Below are the code and all the weights of a small trained network. Each question names an input and a class and asks about switching units off, where a switched-off unit gives its printed mean instead of its output.

import numpy as np


def w(rows, s, z=0):
    codes = np.array(rows[::2]) - 128.0
    scale = np.full(codes.shape[1], s)
    scale[-1] = z or s
    return codes * scale


def norm(h):
    return h / np.sqrt((h * h).mean(-1, keepdims=True) + 1e-5)


def f(y):
    return np.maximum(y, 0)


def log_softmax(a):
    a = a - a.max(-1, keepdims=True)
    return a - np.log(np.exp(a).sum(-1, keepdims=True))


def net(x, mask):
    res = np.array(x, float).reshape(1, 3) / 4 @ E
    u = 0
    for l in range(2):
        y = f(norm(res) @ A[l][:, :-1].T + A[l][:, -1])
        res = res + np.where(mask[u : u + 8], y, B[l][:, -1]) @ B[l][:, :-1]
        u += 8
    return log_softmax(norm(res)[-1] @ U[:, :-1].T + U[:, -1])


A, B = {}, {}
E = w([
[83,207,1,101,214,130,111,164],'x0',
[78,195,112,219,96,14,58,178],'x1',
[185,97,84,98,110,98,82,113],'x2',
],0.0093)
A[0] = w([
[112,131,124,129,111,155,96,128,82],'0.n0',
[125,87,222,195,21,29,133,117,164],'0.n1',
[129,82,206,136,66,130,125,130,74],'0.n2',
[136,129,139,162,119,131,104,132,65],'0.n3',
[133,111,159,139,89,124,131,139,29],'0.n4',
[147,116,165,95,103,88,134,114,47],'0.n5',
[142,148,238,201,65,8,79,135,2],'0.n6',
[153,89,193,114,108,154,112,119,125],'0.n7',
],0.011,0.004)
B[0] = w([
[166,129,118,82,149,85,94,114,128],'0.n0',
[180,192,207,183,232,141,28,164,246],'0.n1',
[153,149,179,90,143,170,96,185,195],'0.n2',
[113,125,98,132,140,131,149,83,138],'0.n3',
[167,159,151,122,108,139,123,115,147],'0.n4',
[159,108,150,117,148,139,117,171,147],'0.n5',
[63,54,51,103,37,94,248,82,225],'0.n6',
[147,82,145,130,98,147,164,53,191],'0.n7',
],0.014,0.011)
A[1] = w([
[185,125,121,124,108,103,74,139,124],'1.n0',
[101,104,150,88,98,145,109,146,6],'1.n1',
[81,211,4,91,187,136,97,156,137],'1.n2',
[139,90,124,56,94,194,171,88,94],'1.n3',
[155,124,190,121,8,141,41,117,139],'1.n4',
[104,105,120,72,43,120,166,170,69],'1.n5',
[130,64,131,28,90,228,186,132,64],'1.n6',
[72,171,103,217,47,11,51,168,74],'1.n7',
],0.015,0.0023)
B[1] = w([
[79,158,182,165,151,150,170,144,150],'1.n0',
[96,165,128,146,148,124,131,122,134],'1.n1',
[175,123,250,187,120,125,75,142,252],'1.n2',
[80,138,84,117,129,136,168,119,206],'1.n3',
[132,159,141,176,132,89,57,167,176],'1.n4',
[118,150,129,146,171,164,152,112,138],'1.n5',
[108,124,43,99,108,92,143,123,228],'1.n6',
[103,114,31,59,131,150,181,104,229],'1.n7',
],0.017,0.016)
U = w([
[241,112,254,206,162,110,30,162,254],'0',
[151,83,31,85,136,110,169,104,2],'1',
],0.0093,0.00042)

Each question gives the input, the list of numbers given to net, and the class t.
The units are the neurons (one row each of A and B). Each row of codes is followed by its name. A weight is (code - 128) times the scale printed after its matrix; where a second scale follows, it is the last column's (A, B and U).
mask holds one flag per neuron, layer by layer. A switched-off neuron (its flag False) gives its mean, the last column of its row in B, instead of its output. The means were averaged over made-up inputs and are rounded, as every weight is.
A unit's drop is (log p(t) with every unit on - log p(t) with that unit switched off) / (log p(t) with every unit on - log p(t) with every unit switched off).
The circuit of an input: a set's keep is (log p(t) with only the set's units on - log p(t) with every unit switched off) / (log p(t) with every unit on - log p(t) with every unit switched off). Starting from the 12 units with the biggest drops (on a tie, the unit counted first), units are removed one at a time, each time the one whose removal leaves the highest keep (on an exact tie, the one counted first), for as long as the keep stays at least 0.8.
circuit, biggest first: the units of the circuit, biggest drop first
top k neurons: the k neurons with the biggest drops, biggest first
k most important neurons of layer l: the k neurons of layer l with the biggest drops, biggest first
drop when u is switched off: that unit's drop, to one decimal
input [6,2,8], class 0: circuit, biggest first => (1.n2)
input [1,0,-3], class 0: 2 most important neurons of layer 0 => (0.n7 0.n6)
input [8,6,-1], class 0: top 2 neurons => (1.n2 0.n6)
input [-7,8,-3], class 1: top 3 neurons => (0.n6 1.n2 1.n7)
input [8,-8,-3], class 0: 2 most important neurons of layer 1 => (1.n2 1.n7)
input [-4,6,2], class 1: top 2 neurons => (0.n6 1.n7)
input [-7,8,-5], class 1: 2 most important neurons of layer 1 => (1.n2 1.n7)
input [-5,7,6], class 1: top 3 neurons => (0.n6 1.n7 1.n2)
input [7,-7,-3], class 0: 3 most important neurons of layer 0 => (0.n7 0.n6 0.n2)
input [-4,7,-1], class 1: drop when 0.n7 is switched off => 0.0
input [2,8,0], class 1: drop when 1.n7 is switched off => 0.1
input [3,2,-5], class 0: drop when 1.n2 is switched off => 3.9
